sidi-bagup: [125, -50, 3, -11, -442, -104, -110, -140, -151, -408, -118, -145, 18, -96, -98, 359, -105, -38, 16, -445, 133, -138, -61, -170, -49, 265, -408, -62, 115, -214, -152, 157, 13]
rezuk-zoful: [-95, -215, -29, -51, -234, 17, 4, 50, -165, -240, -114, -86, 115, 101, -2, 232, -229, -11, 63, -219, 153, -196, -135, 38, 99, 189, 94, 0, 64, -142, 3, 165, 238]
bon-gapim: [79, -173, 126, -110, -152, 25, 15, -52, -10, -24, 96, -16, 17, 148, 86, 16, -49, -28, -31, -199, 124, -9, 96, 62, -80, 70, -22, 106, 17, -108, -129, -24, 130]
sidi-bagup: [39, 76, 10, 111, 102, 25, -95, -92, 131, 24, 119, -98, -75, -12, -85, 2, 224, -58, -163, -171, -31, 185, 212, -139, -99, 47, -38, 74, 108, 28, -76, -213, 15]
bon-gapim: [-130, -70, 135, -243, -314, -17, 62, -55, -105, -139, 96, 21, 113, -82, -74, -137, -232, -154, 167, 46, 151, -290, -266, 133, 172, 153, 38, 138, 50, 57, 16, 234, -208]
rezuk-zoful: [88, 14, 20, 91, 112, -61, 75, 218, 183, 77, -28, 104, -62, 13, -89, -53, 98, 21, 16, -224, -228, 239, -17, -27, -246, -178, 215, 4, -173, 51, 237, -133, -64]
guki-lemu: [-85, 131, -5, -15, -18, -187, 77, 129, 83, 249, 138, 152, -37, 55, 117, -318, 99, -12, 33, 99, 76, -70, 86, 58, -80, -8, 364, 210, -80, 101, 4, 73, -96]
fiz-lukan: [27, 378, -114, 112, 292, -125, 89, -153, 251, 62, -58, 371, -240, 169, 85, 1, 333, 8, -253, 164, 191, 156, 581, -475, -580, -104, 617, 463, 151, 72, -132, -106, 315]
bon-gapim: [191, -73, 107, 84, 166, 109, 108, 68, 103, -127, -271, 147, -168, 234, 76, 291, -100, 86, -73, -67, -130, 282, 137, -218, -375, -181, 189, -86, -135, -161, 121, -182, 324]
bon-gapim: [-24, -113, 96, -86, -12, -188, 210, 413, 179, 277, 55, 151, -17, 115, 56, -306, -44, -96, 88, -158, -206, 120, -82, 202, -202, -249, 543, 77, -274, 145, 328, -65, -42]
guki-lemu: [65, -108, 35, -28, -204, -85, -53, 33, -128, -79, -74, -86, 26, 105, 129, 89, -47, 107, -1, -158, 157, -116, -49, 40, 60, 38, -166, -49, -50, -139, -114, 173, 87]
sidi-bagup: [45, 131, -91, 248, 211, 23, -126, -55, 63, 119, 53, -232, -51, -203, -18, -29, 196, 24, -110, 121, -193, 102, 85, 23, 163, -33, -334, -244, 37, 78, 0, -167, -95]
tugol-bipat: [-103, 97, 183, -244, -278, -117, 103, -162, -137, -162, 180, 128, 154, -26, -4, -345, -36, -80, 76, 293, 263, -371, -189, 79, 157, 155, 0, 294, 114, 78, -238, 327, -248]
tugol-bipat: [114, -213, -148, 38, 112, 352, -179, -185, -168, -175, -90, -163, 119, -56, -150, 462, -75, 142, 21, -173, -106, 155, -56, 3, 161, 100, -631, -314, 95, -230, -118, -166, 102]
guki-lemu: [61, -175, -41, 56, -137, 118, -207, 87, -152, 11, -69, -253, 17, -81, -31, 241, -157, 125, 147, -276, -110, 62, -229, 120, 266, 111, -530, -400, -147, -188, 54, -10, -177]
rezuk-zoful: [-106, 49, -101, 119, -126, -98, -207, -89, -143, 31, -52, -286, -31, -34, 232, 31, 37, 139, -65, 103, 394, -366, 28, 68, 361, 112, -157, -24, 82, -15, -125, 349, 93]
tugol-bipat: [-87, 266, -51, 51, 52, -161, -142, 100, 36, 457, 158, 103, -149, 111, 221, -339, 246, 189, 22, 151, 214, 5, 156, -29, 43, 23, 149, 157, -160, 29, -142, 108, -272]
guki-lemu: [-80, 61, -87, 161, 252, 248, -155, -174, -26, -162, -183, -183, -69, -82, -106, 299, -16, 37, -102, 176, 3, 57, 5, -191, 181, 13, -141, -167, 153, 8, 59, -74, 123]
sidi-bagup: [-72, -42, 33, -65, 171, 239, 61, 1, 53, 8, -114, 189, -56, 54, -24, 72, -200, 75, 145, 189, 62, 1, -114, 1, -25, -103, 303, 83, -91, 23, 245, 65, 3]
guki-lemu: [67, 40, 20, 72, 142, 97, -45, -112, 30, 97, 47, -13, -78, 63, 110, 10, 72, 65, -82, 138, 20, 88, 192, -37, -20, 9, -105, -29, 17, -58, -130, -122, 73]
tugol-bipat: [-33, 52, -16, 74, 30, -142, -64, 250, 50, 244, -59, -16, -123, 116, 128, -95, 79, 102, -4, -86, 3, 97, 13, -18, -19, -119, 190, -46, -200, 16, 109, 26, -51]
guki-lemu: [-185, -74, 99, -192, -157, 83, -195, -57, -161, 112, 140, -170, 54, 43, 43, -163, -64, 37, 74, 65, 303, -189, -203, 143, 428, 119, -165, 55, 8, 23, -114, 214, -251]
guki-lemu: [24, 61, 11, -106, 93, -15, 25, -38, 175, 84, 69, 66, -59, -104, -159, -75, 114, -177, -67, -88, -124, 194, 91, -85, -192, -180, 87, 110, 46, 183, 110, -182, -107]
fiz-lukan: [-50, 148, 123, -153, -204, -227, 95, 68, 54, 189, 211, 213, -59, 92, 87, -350, 44, -126, 49, 33, 79, -28, 104, -35, -178, 104, 289, 262, -61, 43, -130, 17, -211]
bon-gapim: [-20, 129, -77, -24, -59, -44, -35, -98, 108, 214, 120, 125, -154, -22, 93, -27, 20, -64, 32, -33, 169, -21, 291, -86, -189, 122, 196, 210, 33, 1, -47, -26, -28]
sidi-bagup: [45, -210, 179, -255, -242, -54, 306, 159, -75, -513, -377, 178, 87, 41, -196, 267, -434, -220, 109, -121, -231, -3, -375, -112, -250, -179, 227, -98, -60, -17, 295, 69, 160]
tugol-bipat: [80, -280, -81, -108, 83, 375, 59, -194, -39, -298, -62, 41, 178, -128, -280, 390, -228, -54, 109, -156, -150, 68, -123, 74, -35, 25, -230, -79, 143, -85, 110, -142, 147]
tugol-bipat: [69, 90, -160, 273, 241, 140, -90, -122, 139, 76, -85, -127, -162, -204, 27, 221, 23, 40, -44, 84, -84, 58, 199, -40, -12, -36, -109, -170, 38, 23, 167, -126, 105]
rezuk-zoful: [17, 0, 9, 197, 203, 14, 62, 316, 193, 202, -57, 156, -151, 222, 66, -14, 40, 136, 39, -177, -141, 274, 94, -60, -272, -80, 511, 31, -258, -66, 249, -163, 96]
sidi-bagup: [-36, -182, 139, -263, -5, 83, 173, 129, -151, -127, 37, 257, 268, 232, -105, -168, -76, 93, 126, 63, -49, 22, -330, 134, 32, -64, 98, 112, -92, -54, -81, 77, -73]
tugol-bipat: [4, 57, -104, 96, 148, 125, -95, -59, -12, 39, -92, -35, -51, -95, -7, 128, -10, 117, 40, 124, -9, 17, -23, -21, 102, -38, -157, -132, -23, -11, 69, 18, -50]
sidi-bagup: [46, 52, -66, -46, -263, -306, -13, 188, 15, 311, 168, 104, -51, 81, 159, -181, 101, 1, 67, -299, 43, 26, 174, 43, -192, 114, 84, 96, -145, -82, -138, 4, -127]
rezuk-zoful: [40, 316, -36, 237, -72, -185, -87, -57, 67, 85, 122, 123, -187, 154, 158, -57, 268, 119, -95, -94, 214, 34, 402, -306, -268, 325, 172, 243, 27, -177, -318, -17, 16]
rezuk-zoful: [-111, -3, -72, -39, 3, 18, -145, 151, 98, 460, 293, -31, -16, -96, -43, -280, 95, 19, 171, -192, -10, 77, -53, 228, 149, 45, 35, 61, -154, 104, 131, -48, -413]
fiz-lukan: [26, -44, 235, -157, -115, -27, 45, 56, -24, 84, 102, 75, -45, 219, 105, -168, -55, -49, -4, 21, 3, 107, 20, -17, -68, 35, 46, 40, -100, -76, -146, -93, -77]
sidi-bagup: [-32, 135, 129, -28, -285, -276, 19, 95, -96, 42, 95, -15, -18, 44, 129, -256, 9, -58, 18, 78, 29, -121, -44, -12, 61, 165, -42, -15, -66, -34, -191, 103, -203]
tugol-bipat: [5, 241, 42, 186, -177, -98, -191, -176, -48, -108, 79, -169, -97, -95, 36, -24, 149, 65, -58, -5, 217, -158, 68, -162, 135, 299, -275, 35, 96, -78, -231, 149, -189]
fiz-lukan: [13, 64, 17, -22, -267, -215, 73, 12, -19, -136, -40, 111, -31, 68, 74, 21, -33, -37, 7, -139, 179, -164, 80, -118, -198, 135, 212, 191, 27, -74, -85, 174, 96]
tugol-bipat: [19, 18, -82, 33, -91, 150, -188, -257, -86, 55, 160, -103, 33, -188, 39, 23, -2, 153, 132, 42, 260, -244, -18, 162, 273, 224, -429, 22, 62, -78, -140, 202, -219]
fiz-lukan: [-104, 124, 4, 3, 276, 71, 48, 21, 78, 65, 59, 91, 44, -42, -144, -209, 135, -18, -25, 262, -136, 107, -83, -16, 54, -136, 157, 65, 19, 186, 82, -88, -148]
guki-lemu: [185, 176, 57, 74, -143, -263, -12, 3, 119, 263, 145, 162, -190, 147, 321, -214, 227, 159, -43, -108, 260, -36, 356, -45, -303, 33, 99, 257, -142, -103, -219, 115, -34]
rezuk-zoful: [94, 59, 54, 245, 99, 56, -129, 42, 19, -4, -89, -94, -129, 103, 98, 92, 96, 241, -44, -52, 36, 99, 27, -96, 27, 22, -118, -118, -129, -143, -10, 11, 4]
guki-lemu: [-50, -29, 172, -217, 170, -125, 175, 158, 158, 202, 75, 139, -25, 251, 47, -332, 146, -186, -202, 96, -91, 232, 136, -28, -224, -351, 487, 213, -27, 225, 26, -206, 136]
tugol-bipat: [23, 63, 47, 41, -134, -404, 99, 360, 85, 143, -72, 14, -73, 81, 130, -224, 102, -33, -49, -163, -97, 25, -20, 12, -163, -203, 305, -5, -208, 97, 142, 78, -12]
tugol-bipat: [-24, -11, -322, 325, 277, 320, 31, -165, -97, -243, -255, -24, 62, -202, -35, 490, -241, 137, 107, 324, -124, -150, 2, 11, 133, 176, -113, -295, 139, -145, 131, -9, 336]
tugol-bipat: [-91, -191, 101, -325, -157, 44, 85, -25, -4, -34, 169, 65, 134, 46, -151, -98, -108, -240, 39, -177, 27, 3, -73, 90, -39, 32, 156, 211, 101, 78, -10, -68, -27]
fiz-lukan: [-92, 310, -90, 90, -111, -257, -46, 11, 10, 194, 221, 86, -23, -69, 59, -319, 236, 19, 24, 85, 123, -133, 123, -45, 8, 222, 91, 196, 21, 47, -201, 112, -269]
guki-lemu: [-37, -292, 124, -291, -225, 14, -60, 198, -150, 212, 97, -150, 141, -31, 29, -200, -208, 7, 217, -103, -42, -78, -423, 419, 378, -126, -320, -210, -233, 40, 117, 141, -351]
sidi-bagup: [84, -122, 100, -43, -162, 95, -57, -97, -61, -190, 3, -120, 10, -13, -89, 190, -113, -75, 1, -220, -49, 66, -40, -50, 6, 145, -295, -115, 52, -134, -76, -102, -8]
fiz-lukan: [79, 453, -75, 391, 273, -47, -244, -193, 112, 171, 76, -18, -263, 71, 163, -60, 491, 271, -242, 175, 198, 146, 454, -363, -94, 130, -112, 111, 56, -81, -336, -73, -43]
fiz-lukan: [3, -66, -89, -13, -111, -45, -86, -54, -83, -36, -38, -106, 34, 1, 65, 118, 9, 50, -32, -129, 180, -133, 38, 29, 77, 39, -124, 11, 67, -51, -86, 136, 121]
bon-gapim: [-116, 366, -43, 254, 98, -41, -297, 147, 47, 482, 105, -91, -259, -118, 114, -270, 156, 232, 152, 201, 20, 68, -61, -32, 289, 109, -129, -171, -282, 30, 77, 64, -615]
fiz-lukan: [-69, 66, 261, -219, -143, 103, -104, -205, 16, 149, 357, 110, -41, 136, 55, -354, 77, 39, 65, 66, 409, -105, 31, 29, 90, 203, 35, 419, 13, -7, -255, 138, -351]
fiz-lukan: [-4, -93, -241, -18, -45, -80, -16, 39, -53, 37, -151, -38, 40, -83, 64, 197, -66, 31, 29, -110, 76, -138, 26, 89, 9, -106, -7, -61, 20, 13, 97, 144, 200]
bon-gapim: [75, 65, -13, -84, -196, -213, -90, 25, 43, 232, 125, 1, -93, -8, 101, -121, 132, -23, -14, -235, 105, 29, 160, -8, -117, -5, -99, 87, -65, 2, -114, 21, -157]
guki-lemu: [-247, -201, 170, -448, -190, -15, 25, 52, -112, 14, 214, -36, 216, 124, -162, -293, -57, -263, -5, -80, 93, -42, -239, 133, 213, -5, 151, 217, 112, 172, -87, 12, -143]
guki-lemu: [50, 85, -266, 170, 285, 256, 3, -359, 69, -262, -2, 12, 97, -314, -296, 314, 98, -63, -66, 76, -145, 38, 162, -117, -78, 97, -219, 2, 338, 39, -13, -195, 156]
bon-gapim: [-206, 104, -201, 85, -4, -222, -62, 359, 172, 407, -22, -141, -120, -327, -59, -188, -33, -142, 162, -103, -185, -37, -175, 179, 149, -189, 303, -143, -198, 328, 553, 66, -329]
tugol-bipat: [-23, -239, -24, -81, -78, -11, 12, 194, -124, 49, -78, -81, 111, 96, 79, 44, -144, 63, 74, -110, -30, -47, -180, 210, 150, -79, -38, -161, -120, -58, 73, 78, 95]
sidi-bagup: [-165, 58, 66, 0, 230, 102, 2, -116, 9, -59, 43, -59, 39, 97, -26, -129, 119, -52, -185, 315, 104, -25, 47, -72, 150, -36, 202, 146, 188, 141, -88, -35, 144]
bon-gapim: [-20, -173, -20, -85, 63, 2, 123, 63, -41, -172, -30, -9, 202, 65, -136, 30, 25, -91, -94, -91, -146, 58, -82, 56, -22, -108, 71, 4, 107, 51, -3, -93, 225]
fiz-lukan: [-19, -158, -71, -201, 5, 115, 75, -118, -67, -46, -152, 84, -1, 75, 83, 255, -245, -95, -6, 109, 99, -53, 116, -22, -90, -79, 107, 9, 101, -35, 1, -13, 335]
sidi-bagup: [140, -438, 126, -114, -32, 251, -65, -54, -89, -338, -143, -363, 157, -64, -217, 353, -174, -87, -76, -353, -210, 139, -283, 142, 197, -174, -547, -347, 64, -42, 132, -143, 153]
bon-gapim: [27, -123, -80, 57, 261, 12, 155, 210, 199, 78, 32, 125, 65, 115, -130, -15, 148, -57, -88, -264, -272, 303, 124, 21, -308, -190, 419, 101, -24, 77, 184, -300, 249]
bon-gapim: [18, 372, -72, 123, -22, 3, -140, -322, -83, 89, 195, 119, -74, -93, 126, -130, 177, 181, 46, 366, 265, -179, 208, -128, 83, 345, -309, 133, 96, -120, -419, 138, -280]
rezuk-zoful: [-3, -242, 65, -68, 79, 160, 156, 36, -31, -463, -215, -155, 193, -156, -383, 267, -216, -270, -49, -79, -458, 148, -343, -1, 53, -168, -127, -299, 132, 107, 279, -225, 152]
fiz-lukan: [-3, -79, 13, -25, 278, 361, -177, -157, 11, 163, 12, -122, -44, -76, -7, 50, -32, 147, 43, 212, 55, 69, -88, 133, 290, -155, -306, -132, -41, 50, 101, -25, -145]
rezuk-zoful: [-16, -150, 121, -277, -362, 22, 7, -119, -133, -155, 136, -1, 133, -50, -95, -19, -191, -133, 138, -160, 129, -177, -180, 110, 94, 196, -204, 98, 73, -56, -118, 126, -176]
rezuk-zoful: [27, -71, -34, -84, -1, 135, 7, -11, -58, 81, 61, 201, 29, 142, 28, 67, -79, 112, 131, -52, 43, 79, 48, 8, -100, 128, 14, 61, -67, -178, -114, -53, -10]
tugol-bipat: [-111, 1, -146, -55, -63, 104, -111, -54, -53, 35, -36, -40, 31, -268, -104, 71, -155, 45, 228, 33, 116, -218, -247, 140, 256, 22, -131, -36, -19, 83, 216, 250, -266]
fiz-lukan: [68, 408, 24, 276, 209, -256, -127, 20, 78, 177, 7, -25, -231, 199, 191, -181, 488, 129, -342, 169, 3, 265, 397, -389, -164, -37, -1, 8, -6, -19, -344, -174, 26]
sidi-bagup: [119, -25, -165, 6, -280, -148, -45, -46, -97, 18, 41, 27, 41, -63, 108, 125, -9, 83, 95, -260, 140, -166, 114, 69, -81, 189, -241, 12, 2, -177, -177, 149, 21]
bon-gapim: [23, -22, -35, 74, 58, -74, 158, 156, 83, 47, -197, 71, -104, 10, 140, 82, -172, -42, 26, 113, -120, -17, 51, 24, -160, -165, 317, -105, -115, 33, 256, -6, 225]
fiz-lukan: [-156, -156, 55, -224, -32, 102, 160, -18, -146, -265, -57, 83, 219, 62, -143, 17, -213, -133, 47, 172, -16, -126, -246, 52, 113, 15, 165, 61, 131, 45, 7, 61, 121]
rezuk-zoful: [34, 177, -190, 202, 180, -116, 2, 48, 54, 51, -98, 132, -60, 88, 79, 61, 229, 166, -103, 12, 39, 67, 233, -178, -209, -42, 201, 88, 3, -42, -70, 3, 196]
rezuk-zoful: [-54, 128, 63, -120, -262, -168, 8, -230, -60, -144, 113, -58, 26, -126, 9, -125, 20, -199, -77, 125, 208, -274, 65, -55, 61, 157, -94, 175, 228, 88, -221, 156, -59]
rezuk-zoful: [-254, 108, 191, -321, 123, -56, 228, -75, 37, -26, 204, 166, 148, 62, -150, -485, 89, -352, -151, 486, -40, -24, -45, -32, 31, -127, 436, 335, 231, 354, -107, -98, -58]
sidi-bagup: [-10, 213, -214, 185, 18, 3, -110, -97, 65, 130, -51, 52, -196, -148, 74, 179, -17, 63, 82, 30, 111, -57, 224, -146, -96, 163, 46, 5, 7, -59, 50, 37, -30]
rezuk-zoful: [-60, -132, 11, -186, -148, -76, 26, 81, -9, 75, 85, -72, 97, -102, -70, -124, -71, -154, 63, -129, -43, -70, -153, 196, 104, -80, -17, 1, -9, 133, 111, 40, -122]
guki-lemu: [37, 102, 45, -33, -80, -283, 230, 124, 106, 41, 35, 254, -36, 144, 114, -194, 77, -106, -65, 2, -19, 3, 205, -83, -377, -43, 461, 239, -27, 35, -55, -22, 153]
bon-gapim: [4, 33, -4, -68, -257, -161, -137, 5, -38, 105, 76, -151, -28, -159, 19, -91, 23, -33, 58, -165, 104, -127, -85, 85, 147, 31, -266, -38, -42, 49, -11, 160, -278]
sidi-bagup: [28, -178, 66, -53, -87, 136, -191, 99, -80, 145, 22, -179, -9, -3, 6, 40, -106, 136, 147, -210, -3, 68, -238, 178, 262, -7, -360, -226, -201, -92, 88, 36, -265]
bon-gapim: [-138, 305, -285, 282, 156, -15, -63, -11, 101, 210, 122, 65, -66, -249, -59, -74, 125, 33, 111, 153, -54, -59, 132, -34, 31, 230, 161, 40, 41, 71, 82, -29, -192]
guki-lemu: [-136, 57, -50, -69, -165, -260, 160, 184, -13, 3, 1, 137, 60, 27, 7, -156, -47, -140, 49, -2, -9, -137, -37, 2, -103, 46, 418, 143, 1, 82, 49, 103, 35]
[-98, -55, -8, -129, 165, -24, 101, 162, 37, -55, -2, 123, 119, 194, -231, -41, 145, -143, -143, -160, -221, 323, 2, -166, -195, -132, 331, 111, 76, 88, -9, -280, 138] -> sidi-bagup
[109, 94, 120, -77, -371, -181, -30, -117, -5, -67, 123, 75, -56, -25, 72, -100, 35, 19, 65, -195, 279, -195, 45, -40, -121, 178, -111, 237, -13, -86, -176, 242, -203] -> rezuk-zoful
[29, -61, 137, -129, 152, 139, 134, 44, 80, -183, -83, 245, 22, 186, -204, 61, -11, -30, -23, -85, -130, 276, -69, -189, -281, -147, 280, 147, -23, -2, 87, -164, 63] -> bon-gapim
[-3, 40, -24, 32, -134, -180, 28, 130, -56, -24, -111, -48, -11, -64, 47, -2, -66, -25, 36, 8, -75, -83, -103, 11, 36, -26, -32, -147, -74, 11, 66, 99, -41] -> fiz-lukan
[42, 146, -29, 71, 109, 120, 31, -217, -29, -134, -27, 166, -44, 53, 12, 138, 7, 47, -37, 233, 39, 33, 195, -220, -145, 165, -20, 61, 123, -132, -212, -86, 116] -> rezuk-zoful
[19, -109, 98, -152, -3, -11, 101, 34, -22, 9, 35, 111, 25, 271, 64, -17, -8, -85, -107, -40, -27, 160, 153, -74, -190, -16, 170, 85, 28, -76, -176, -187, 225] -> fiz-lukan
[239, 105, -209, 432, 223, 294, -171, -276, 44, -186, -116, -90, -80, -276, -78, 442, 66, 306, 58, -40, -52, 27, 97, -78, 6, 155, -540, -231, 38, -211, 33, -23, 7] -> guki-lemu
[56, -55, 121, -148, -78, 31, 84, -109, -75, -108, -1, 55, 28, 70, 40, 21, -113, -91, -30, 132, -16, 0, 26, -29, -50, 19, -111, -20, 56, -59, -155, -58, 70] -> rezuk-zoful
[-98, -104, -47, -178, -262, -151, 51, -10, -66, -55, 119, -109, 192, -212, -91, -143, -65, -195, 65, -92, 56, -293, -179, 246, 183, 25, -58, 77, 121, 165, 42, 191, -94] -> bon-gapim
[-38, 272, 97, 59, -43, -115, -63, -149, 100, -87, 62, 12, -113, -62, -38, -165, 205, -14, -99, 71, 236, -112, 69, -202, -39, 46, 114, 280, 100, 119, -66, 164, -165] -> fiz-lukan
[-102, 214, -133, 314, 157, 102, -221, -52, -23, 164, -4, -117, -174, 18, 135, 91, 75, 186, -10, 180, 118, 5, 177, -145, 172, 261, -33, -110, -2, -124, -93, -28, -21] -> guki-lemu
[170, -152, 92, 87, -136, -26, 6, -13, 46, -253, -59, -123, -22, 96, -26, 240, 13, -42, -133, -436, -25, 101, 118, -103, -213, 64, -67, -12, 53, -151, -40, -111, 272] -> fiz-lukan
[-37, -123, 165, -181, -196, 34, 68, -2, -7, -68, 102, -5, 43, -16, -83, -69, -185, -190, 86, -87, -39, -30, -128, 80, 17, 88, 30, 39, 7, 18, 47, -37, -114] -> rezuk-zoful
[-154, -135, 46, -323, 7, 168, 85, -205, -163, 42, 49, 1, 115, -10, 98, -74, -278, -178, 30, 520, 105, -219, -52, 190, 274, -29, -57, -18, 158, 99, -110, 38, 91] -> rezuk-zoful
[53, 257, -221, 317, 402, 139, -194, -139, 224, 126, -103, -85, -241, -222, -102, 221, 240, 79, -123, 27, -98, 248, 263, -250, -100, -125, -83, -96, 56, 98, 176, -205, -15] -> guki-lemu
[24, -11, -41, -1, -100, -239, 100, 242, 65, 71, -64, -12, 23, -152, -20, -121, -19, -70, 73, -116, -180, -50, -165, 150, -37, -204, 87, -94, -146, 148, 265, 93, -113] -> bon-gapim
[21, 129, -166, 140, 45, -27, -67, 66, 9, 187, -57, 46, -79, -152, 73, 18, -11, 166, 158, 86, -20, -57, -35, 61, 54, -9, -93, -129, -154, -17, 125, 117, -189] -> sidi-bagup
[-28, -19, -46, 233, 417, 265, -40, 75, 206, 114, -261, -98, -233, -56, 30, 227, -125, 73, -10, 166, -123, 158, 18, -28, 18, -281, 262, -201, -125, 106, 492, -116, 171] -> bon-gapim
[-51, 71, -173, 6, -103, -130, -15, -193, -91, -106, -87, -144, 28, -200, 79, 115, -33, -117, -92, 187, 152, -308, 110, 0, 123, 31, -136, -31, 234, 86, -90, 171, 193] -> rezuk-zoful
[68, 85, 22, 91, -65, -63, -144, 1, 42, 288, 253, -72, -73, -6, 120, -205, 185, 99, 17, -113, 59, 45, 138, 88, 54, 144, -217, 13, -94, -64, -167, -44, -248] -> sidi-bagup
[-141, 211, -278, 126, -232, -253, -85, -44, -61, 160, 194, -69, 31, -234, 65, -117, 90, -69, 74, -10, 143, -308, 152, 64, 125, 364, -22, 79, 138, 22, -160, 150, -127] -> tugol-bipat
[-2, -44, 57, -71, -84, -81, 36, 71, -7, 34, 21, 15, 17, 60, 48, -90, -10, -17, 5, -47, 33, -32, -32, 54, -13, -40, 71, 46, -47, 15, -2, 52, -6] -> sidi-bagup
[98, 79, 43, 127, -55, -115, -4, 83, 39, -121, -123, -11, -66, -28, -18, 47, 56, 81, -7, -129, -43, 22, -73, -97, -92, -56, -37, -53, -97, -29, 85, 85, -59] -> tugol-bipat
[-34, 55, -31, -6, -31, -150, 22, -27, 7, 130, 169, -9, 23, 79, 113, -171, 159, -84, -133, 30, 66, -28, 244, 6, -50, 87, 97, 133, 111, 24, -231, -76, 119] -> sidi-bagup
[-66, 311, -196, 241, 196, -3, -215, 35, -4, 315, -15, 67, -173, 17, 142, -40, 196, 309, 57, 195, 137, 44, 129, -141, 86, 88, -8, -29, -132, -70, -74, 82, -206] -> tugol-bipat
